Here is a tiny trained network, its code and every weight. The questions are about switching its units off for an input and a target symbol, where a switched-off unit gives its printed mean instead of its output.

import numpy as np


def w(rows, s, z=0):
    codes = np.array(rows[::2]) - 128.0
    scale = np.full(codes.shape[1], s)
    scale[-1] = z or s
    return codes * scale


def norm(h):
    return h / np.sqrt((h * h).mean(-1, keepdims=True) + 1e-5)


def f(y):
    return y / 2 * (1 + np.tanh(0.7978845608 * (y + 0.044715 * y**3)))


def softmax(a):
    e = np.exp(a - a.max(-1, keepdims=True))
    return e / e.sum(-1, keepdims=True)


def log_softmax(a):
    a = a - a.max(-1, keepdims=True)
    return a - np.log(np.exp(a).sum(-1, keepdims=True))


def net(x, mask):
    ids = ['βγδεμπσψω'.index(c) for c in x.split()]
    T = len(ids)
    res = E[ids] + P[:T]
    u = 0
    for l in range(3):
        r = norm(res)
        for j in range(2):
            rows = slice(2 * j, 2 * j + 2)
            q, k, v = (r @ M[l][rows].T for M in (Q, K, V))
            z = softmax(np.where(np.tri(T) > 0, q @ k.T / 2**0.5, -1e9)) @ v
            o = O[l][rows]
            res = res + np.where(mask[u + j], z, o[:, -1]) @ o[:, :-1]
        u += 2
        y = f(norm(res) @ A[l][:, :-1].T + A[l][:, -1])
        res = res + np.where(mask[u : u + 12], y, B[l][:, -1]) @ B[l][:, :-1]
        u += 12
    return log_softmax(norm(res)[-1] @ U[:, :-1].T + U[:, -1])


Q, K, V, O, A, B = {}, {}, {}, {}, {}, {}
E = w([
[196,128,85],'β',
[88,60,254],'γ',
[217,91,56],'δ',
[198,128,85],'ε',
[124,188,147],'μ',
[198,127,84],'π',
[125,187,147],'σ',
[48,19,5],'ψ',
[183,148,103],'ω',
],0.0074)
P = w([
[73,105,83],'0',
[95,114,85],'1',
[131,129,97],'2',
[149,142,109],'3',
[165,149,120],'4',
[182,148,123],'5',
[192,155,132],'6',
[208,155,135],'7',
[222,160,134],'8',
[236,162,133],'9',
[242,168,136],'10',
[253,166,146],'11',
[249,174,148],'12',
[244,169,146],'13',
],0.0035)
Q[0] = w([
[67,149,83],'0.h1',
[136,136,134],'0.h1',
[255,153,18],'0.h2',
[101,37,177],'0.h2',
],0.0097)
K[0] = w([
[149,112,70],'0.h1',
[102,113,137],'0.h1',
[255,123,249],'0.h2',
[136,174,29],'0.h2',
],0.0072)
V[0] = w([
[163,83,197],'0.h1',
[82,164,8],'0.h1',
[124,255,89],'0.h2',
[137,127,244],'0.h2',
],0.0059)
O[0] = w([
[131,88,190,158],'0.h1',
[89,164,49,126],'0.h1',
[170,124,2,12],'0.h2',
[245,65,217,152],'0.h2',
],0.0044,0.0011)
A[0] = w([
[158,174,168,118],'0.n1',
[175,181,86,107],'0.n2',
[71,110,183,201],'0.n3',
[30,48,156,179],'0.n4',
[114,130,122,68],'0.n5',
[101,104,105,89],'0.n6',
[139,91,119,39],'0.n7',
[139,109,121,55],'0.n8',
[104,147,190,174],'0.n9',
[28,186,86,72],'0.n10',
[147,254,131,2],'0.n11',
[154,167,199,157],'0.n12',
],0.0084,0.0029)
B[0] = w([
[189,186,72,192],'0.n1',
[55,114,96,233],'0.n2',
[163,83,70,173],'0.n3',
[178,88,32,181],'0.n4',
[147,136,144,89],'0.n5',
[155,105,169,100],'0.n6',
[120,122,143,102],'0.n7',
[118,137,138,105],'0.n8',
[187,118,99,177],'0.n9',
[88,67,195,143],'0.n10',
[136,253,76,136],'0.n11',
[206,154,68,250],'0.n12',
],0.0054,0.0025)
Q[1] = w([
[167,133,42],'1.h1',
[215,83,82],'1.h1',
[154,195,82],'1.h2',
[162,116,5],'1.h2',
],0.011)
K[1] = w([
[200,157,132],'1.h1',
[210,136,219],'1.h1',
[239,132,118],'1.h2',
[254,205,149],'1.h2',
],0.0083)
V[1] = w([
[253,182,171],'1.h1',
[133,124,118],'1.h1',
[198,110,23],'1.h2',
[31,253,242],'1.h2',
],0.0049)
O[1] = w([
[13,125,26,201],'1.h1',
[122,118,132,137],'1.h1',
[33,7,196,235],'1.h2',
[253,168,31,1],'1.h2',
],0.006,0.0048)
A[1] = w([
[79,145,133,61],'1.n1',
[143,195,85,1],'1.n2',
[125,109,101,108],'1.n3',
[173,66,126,155],'1.n4',
[68,110,11,154],'1.n5',
[63,167,117,124],'1.n6',
[75,163,155,105],'1.n7',
[80,77,111,176],'1.n8',
[103,168,212,158],'1.n9',
[89,145,154,65],'1.n10',
[158,110,70,155],'1.n11',
[255,133,200,188],'1.n12',
],0.0091,0.0048)
B[1] = w([
[157,64,154,122],'1.n1',
[67,162,148,122],'1.n2',
[162,139,111,136],'1.n3',
[91,202,89,175],'1.n4',
[112,245,136,227],'1.n5',
[87,68,245,150],'1.n6',
[99,97,144,133],'1.n7',
[105,217,172,254],'1.n8',
[79,92,60,143],'1.n9',
[133,72,130,119],'1.n10',
[169,171,14,140],'1.n11',
[3,60,44,137],'1.n12',
],0.0046,0.0065)
Q[2] = w([
[150,11,122],'2.h1',
[218,133,12],'2.h1',
[140,82,100],'2.h2',
[151,39,2],'2.h2',
],0.0089)
K[2] = w([
[79,111,206],'2.h1',
[254,118,175],'2.h1',
[79,165,131],'2.h2',
[47,212,233],'2.h2',
],0.0098)
V[2] = w([
[87,165,2],'2.h1',
[97,82,79],'2.h1',
[151,163,172],'2.h2',
[133,108,154],'2.h2',
],0.0086)
O[2] = w([
[20,13,95,251],'2.h1',
[13,138,9,166],'2.h1',
[220,165,254,76],'2.h2',
[130,106,142,133],'2.h2',
],0.0045,0.0022)
A[2] = w([
[142,149,147,78],'2.n1',
[103,161,111,107],'2.n2',
[201,191,166,1],'2.n3',
[158,191,50,105],'2.n4',
[147,205,90,124],'2.n5',
[249,38,83,174],'2.n6',
[79,140,105,129],'2.n7',
[113,144,116,101],'2.n8',
[162,173,149,34],'2.n9',
[125,122,117,86],'2.n10',
[148,43,194,204],'2.n11',
[137,12,143,97],'2.n12',
],0.012,0.0051)
B[2] = w([
[176,114,153,107],'2.n1',
[106,155,120,172],'2.n2',
[254,106,136,128],'2.n3',
[118,69,82,130],'2.n4',
[123,104,6,144],'2.n5',
[194,2,119,131],'2.n6',
[74,155,132,255],'2.n7',
[88,154,124,141],'2.n8',
[195,117,142,112],'2.n9',
[138,128,140,114],'2.n10',
[68,21,51,180],'2.n11',
[220,65,29,161],'2.n12',
],0.0075,0.0047)
U = w([
[138,148,170,147],'β',
[145,12,90,230],'γ',
[52,54,254,140],'δ',
[141,154,175,158],'ε',
[141,191,19,61],'μ',
[138,160,179,207],'π',
[143,188,28,59],'σ',
[96,123,128,3],'ψ',
[140,229,116,161],'ω',
],0.009,0.0036)

Each question gives the input, a string of symbols that net reads in full, and the target symbol t.
The units are the heads (2 rows each of Q, K, V and O) and the neurons (one row each of A and B). Each row of codes is followed by its name. A weight is (code - 128) times the scale printed after its matrix; where a second scale follows, it is the last column's (O, A, B and U).
mask holds one flag per unit, layer by layer, with each layer's heads first. A switched-off unit (its flag False) gives its mean, the last column of its rows in O or B, instead of its output. The means were averaged over made-up inputs and are rounded, as every weight is.
A unit's drop is (log p(t) with every unit on - log p(t) with that unit switched off) / (log p(t) with every unit on - log p(t) with every unit switched off).
The circuit of an input: a set's keep is (log p(t) with only the set's units on - log p(t) with every unit switched off) / (log p(t) with every unit on - log p(t) with every unit switched off). Starting from the 12 units with the biggest drops (on a tie, the unit counted first), units are removed one at a time, each time the one whose removal leaves the highest keep (on an exact tie, the one counted first), for as long as the keep stays at least 0.8.
units of the circuit, in order: the units of the circuit, biggest drop first
unit that matters most: the unit with the biggest drop
k most important neurons: the k neurons with the biggest drops, biggest first
top k neurons in layer l: the k neurons of layer l with the biggest drops, biggest first
drop when u is switched off: that unit's drop, to one decimal
input δ γ γ γ γ β, target γ: units of the circuit, in order : (0.h2 1.n5 2.n12)
input ε δ σ π δ σ, target δ: unit that matters most : 0.h2
input γ σ π γ μ, target γ: top 2 neurons in layer 0 : (0.n4 0.n3)
input σ δ ω π ω δ δ β γ γ π, target γ: units of the circuit, in order : (0.h2 1.n5 2.n12)
input δ ω δ δ δ γ δ β δ σ δ δ γ σ, target γ: 2 most important neurons : (1.n5 1.n8)
input δ γ δ γ γ, target γ: top 2 neurons in layer 1 : (1.n5 1.n12)
input ω δ ε, target δ: 2 most important neurons : (0.n10 0.n12)
input ε δ δ ω, target δ: 2 most important neurons : (0.n2 1.n12)
input μ ω γ δ ω β μ γ γ γ γ ω β ω, target γ: 4 most important neurons : (1.n5 1.n8 2.n12 0.n4)
input π ε π σ γ π ω γ σ, target γ: 3 most important neurons : (1.n5 1.n8 0.n4)
input ψ π ψ ω σ ε γ γ γ, target γ: 3 most important neurons : (1.n5 0.n3 2.n12)
input ω δ δ ε σ ω ε γ δ μ γ ε γ μ, target γ: 2 most important neurons : (1.n8 1.n5)
input ω μ μ, target μ: top 2 neurons in layer 2 : (2.n5 2.n11)
input δ δ δ μ ε ω ω β, target ω: unit that matters most : 1.h1
input π δ δ μ, target δ: 2 most important neurons : (0.n10 0.n11)
input γ δ δ δ γ ω δ β, target δ: top 2 neurons in layer 0 : (0.n4 0.n3)
input δ σ δ ω ε, target ω: 2 most important neurons : (1.n5 2.n5)
input ω ω γ π γ σ γ μ γ ε, target γ: 2 most important neurons : (1.n5 2.n12)
input ω β ε μ σ, target μ: 3 most important neurons : (0.n11 2.n5 1.n8)
input ω β μ δ δ δ ε, target δ: unit that matters most : 1.h1
input σ ψ δ δ, target δ: drop when 1.h2 is switched off : 0.1
input σ ε ε δ δ ω, target δ: drop when 0.n12 is switched off : 0.2
input δ γ δ δ, target δ: drop when 1.h1 is switched off : 0.3
input π δ ε ω ψ δ σ μ ω μ σ, target μ: drop when 2.n5 is switched off : 0.2
